Below is a small trained network, with its code and all its weights. Each question gives an input and a target symbol and asks what happens when units are switched off, that is, made to give their printed mean instead of their output.

import numpy as np


def w(rows, s, z=0):
    codes = np.array(rows[::2]) - 128.0
    scale = np.full(codes.shape[1], s)
    scale[-1] = z or s
    return codes * scale


def norm(h):
    return h / np.sqrt((h * h).mean(-1, keepdims=True) + 1e-5)


def f(y):
    return y / 2 * (1 + np.tanh(0.7978845608 * (y + 0.044715 * y**3)))


def softmax(a):
    e = np.exp(a - a.max(-1, keepdims=True))
    return e / e.sum(-1, keepdims=True)


def log_softmax(a):
    a = a - a.max(-1, keepdims=True)
    return a - np.log(np.exp(a).sum(-1, keepdims=True))


def net(x, mask):
    ids = ['ΔΘΛΠΦαβγεζημξστω'.index(c) for c in x.split()]
    T = len(ids)
    res = E[ids] + P[:T]
    r = norm(res)
    for j in range(3):
        rows = slice(2 * j, 2 * j + 2)
        q, k, v = (r @ M[0][rows].T for M in (Q, K, V))
        z = softmax(np.where(np.tri(T) > 0, q @ k.T / 2**0.5, -1e9)) @ v
        o = O[0][rows]
        res = res + np.where(mask[j], z, o[:, -1]) @ o[:, :-1]
    y = f(norm(res) @ A[0][:, :-1].T + A[0][:, -1])
    res = res + np.where(mask[3:19], y, B[0][:, -1]) @ B[0][:, :-1]
    return log_softmax(norm(res)[-1] @ U[:, :-1].T + U[:, -1])


Q, K, V, O, A, B = {}, {}, {}, {}, {}, {}
E = w([
[85,110,146,138,175,208],'Δ',
[130,122,71,113,177,129],'Θ',
[168,147,72,117,138,112],'Λ',
[151,138,70,109,175,133],'Π',
[139,109,87,148,174,103],'Φ',
[145,96,130,161,194,113],'α',
[188,116,171,139,132,160],'β',
[136,102,101,160,104,110],'γ',
[208,128,160,146,111,137],'ε',
[131,118,72,130,177,113],'ζ',
[169,116,123,167,159,93],'η',
[131,102,78,144,193,95],'μ',
[137,139,69,94,136,149],'ξ',
[50,128,146,6,68,69],'σ',
[189,146,100,139,143,100],'τ',
[184,132,142,108,108,180],'ω',
],0.02)
P = w([
[175,2,156,79,155,137],'0',
[167,158,128,134,132,84],'1',
[152,173,124,143,129,97],'2',
[140,172,119,147,126,117],'3',
[132,166,118,144,117,132],'4',
[124,153,116,145,114,143],'5',
[116,146,115,145,113,164],'6',
[112,140,116,144,110,177],'7',
[107,130,110,144,107,188],'8',
[103,120,110,147,105,200],'9',
],0.01)
Q[0] = w([
[141,178,7,94,110,183],'h1',
[93,85,112,97,130,126],'h1',
[144,105,168,147,76,149],'h2',
[41,89,127,92,131,61],'h2',
[83,112,159,94,134,118],'h3',
[76,189,94,235,48,111],'h3',
],0.016)
K[0] = w([
[68,165,151,40,76,88],'h1',
[68,168,138,171,121,124],'h1',
[112,115,129,136,77,105],'h2',
[182,101,84,253,160,198],'h2',
[101,73,154,115,130,143],'h3',
[167,103,53,224,112,213],'h3',
],0.014)
V[0] = w([
[140,165,184,142,145,123],'h1',
[98,130,148,72,110,129],'h1',
[140,149,130,73,147,162],'h2',
[158,176,168,159,219,153],'h2',
[148,159,117,167,197,188],'h3',
[236,5,87,97,120,127],'h3',
],0.018)
O[0] = w([
[121,101,108,154,118,175,91],'h1',
[91,213,113,149,127,164,106],'h1',
[109,92,180,144,137,88,157],'h2',
[168,135,208,76,209,135,145],'h2',
[176,120,48,179,97,100,174],'h3',
[153,128,173,138,199,2,248],'h3',
],0.0098,0.015)
A[0] = w([
[176,129,158,191,136,176,117],'n1',
[56,161,186,154,63,130,136],'n2',
[111,58,127,74,111,124,197],'n3',
[40,148,101,75,176,150,130],'n4',
[74,71,127,51,93,116,80],'n5',
[91,108,62,89,140,158,121],'n6',
[106,174,174,93,156,187,3],'n7',
[113,185,171,47,82,146,119],'n8',
[150,169,186,114,145,151,192],'n9',
[197,126,72,129,101,128,71],'n10',
[96,119,64,81,115,162,220],'n11',
[190,121,140,126,4,138,63],'n12',
[236,120,155,123,85,124,94],'n13',
[160,156,111,135,145,170,155],'n14',
[118,41,53,66,82,71,136],'n15',
[136,116,125,160,133,251,33],'n16',
],0.019,0.0035)
B[0] = w([
[170,156,76,88,126,191,165],'n1',
[164,37,140,54,85,123,164],'n2',
[109,208,158,179,93,80,142],'n3',
[39,104,136,180,251,186,151],'n4',
[110,243,201,183,136,143,134],'n5',
[103,169,111,76,201,79,134],'n6',
[236,98,69,147,158,124,138],'n7',
[249,203,71,19,87,125,145],'n8',
[89,123,135,169,63,114,170],'n9',
[135,103,183,171,108,121,168],'n10',
[144,139,137,29,188,61,147],'n11',
[133,119,188,119,171,16,134],'n12',
[210,102,103,131,220,85,254],'n13',
[41,142,108,119,128,123,127],'n14',
[120,143,114,104,107,236,203],'n15',
[144,77,202,226,51,162,155],'n16',
],0.022,0.0073)
U = w([
[185,85,162,176,178,33,216],'Δ',
[210,138,27,123,189,190,180],'Θ',
[184,75,134,230,68,223,217],'Λ',
[100,174,110,199,142,133,52],'Π',
[152,98,149,49,79,133,25],'Φ',
[143,157,103,204,64,101,42],'α',
[68,125,48,65,142,95,55],'β',
[126,45,82,95,28,90,94],'γ',
[116,170,237,197,140,160,69],'ε',
[71,14,185,115,152,180,103],'ζ',
[163,255,181,71,127,153,100],'η',
[122,169,55,168,64,83,104],'μ',
[86,130,117,188,164,149,13],'ξ',
[95,113,105,89,163,147,4],'σ',
[164,130,238,115,51,126,63],'τ',
[80,155,116,206,173,151,56],'ω',
],0.01,0.0026)

Each question gives the input, a string of symbols that net reads in full, and the target symbol t.
The units are the heads (2 rows each of Q, K, V and O) and the neurons (one row each of A and B). Each row of codes is followed by its name. A weight is (code - 128) times the scale printed after its matrix; where a second scale follows, it is the last column's (O, A, B and U).
mask holds one flag per unit, heads first, then neurons. A switched-off unit (its flag False) gives its mean, the last column of its rows in O or B, instead of its output. The means were averaged over made-up inputs and are rounded, as every weight is.
A unit's drop is (log p(t) with every unit on - log p(t) with that unit switched off) / (log p(t) with every unit on - log p(t) with every unit switched off).
The circuit of an input: a set's keep is (log p(t) with only the set's units on - log p(t) with every unit switched off) / (log p(t) with every unit on - log p(t) with every unit switched off). Starting from the 12 units with the biggest drops (on a tie, the unit counted first), units are removed one at a time, each time the one whose removal leaves the highest keep (on an exact tie, the one counted first), for as long as the keep stays at least 0.8.
circuit, biggest first: the units of the circuit, biggest drop first
most important unit: the unit with the biggest drop
top k neurons: the k neurons with the biggest drops, biggest first
drop when u is switched off: that unit's drop, to one decimal
input γ ξ ζ γ Π β γ Δ α α, target Θ: circuit, biggest first : [h3, n15, h1]
input γ ε Δ σ α Λ, target μ: circuit, biggest first : [h2, n13]
input Φ ω Θ α Δ Φ α Δ, target Θ: circuit, biggest first : [h3, n1]
input γ Λ Δ Δ ξ Δ, target Λ: most important unit : h3
input γ ζ γ Λ ξ ξ ξ, target Λ: circuit, biggest first : [h3, n15, n10]
input ξ μ ξ, target Θ: circuit, biggest first : [n15, h2]
input μ ξ η Λ ζ ε σ γ Δ Λ, target μ: circuit, biggest first : [h1, h2]
input Δ Δ τ σ, target η: circuit, biggest first : [n8, n5]
input γ Π α η γ, target Θ: circuit, biggest first : [h2, n15]
input σ α Λ ε γ, target γ: circuit, biggest first : [n2, h2, h3]
input η Φ ξ ξ β Δ Δ μ Δ η, target Θ: circuit, biggest first : [n15, h3, h1]
input η β μ ξ ζ ξ β β Δ ξ, target Λ: top 3 neurons : [n15, n10, n11]
input β α ζ Φ σ Δ γ, target γ: top 2 neurons : [n2, n13]
input Δ α Λ Λ Δ γ μ α γ, target Θ: circuit, biggest first : [n15]
input γ ξ Δ Φ τ Δ, target Θ: top 2 neurons : [n1, n16]
input Θ γ α Δ Δ Δ σ β, target τ: top 3 neurons : [n16, n2, n5]
input η γ Δ ζ Δ Δ, target Λ: drop when h3 is switched off : 0.6
input σ ζ ω ξ Δ ξ Δ ξ, target β: drop when h2 is switched off : 0.3
input γ Δ ξ Λ σ τ Λ ξ, target β: drop when h2 is switched off : 0.4
input ε Θ Δ ζ β γ σ Δ η, target Λ: most important unit : h2
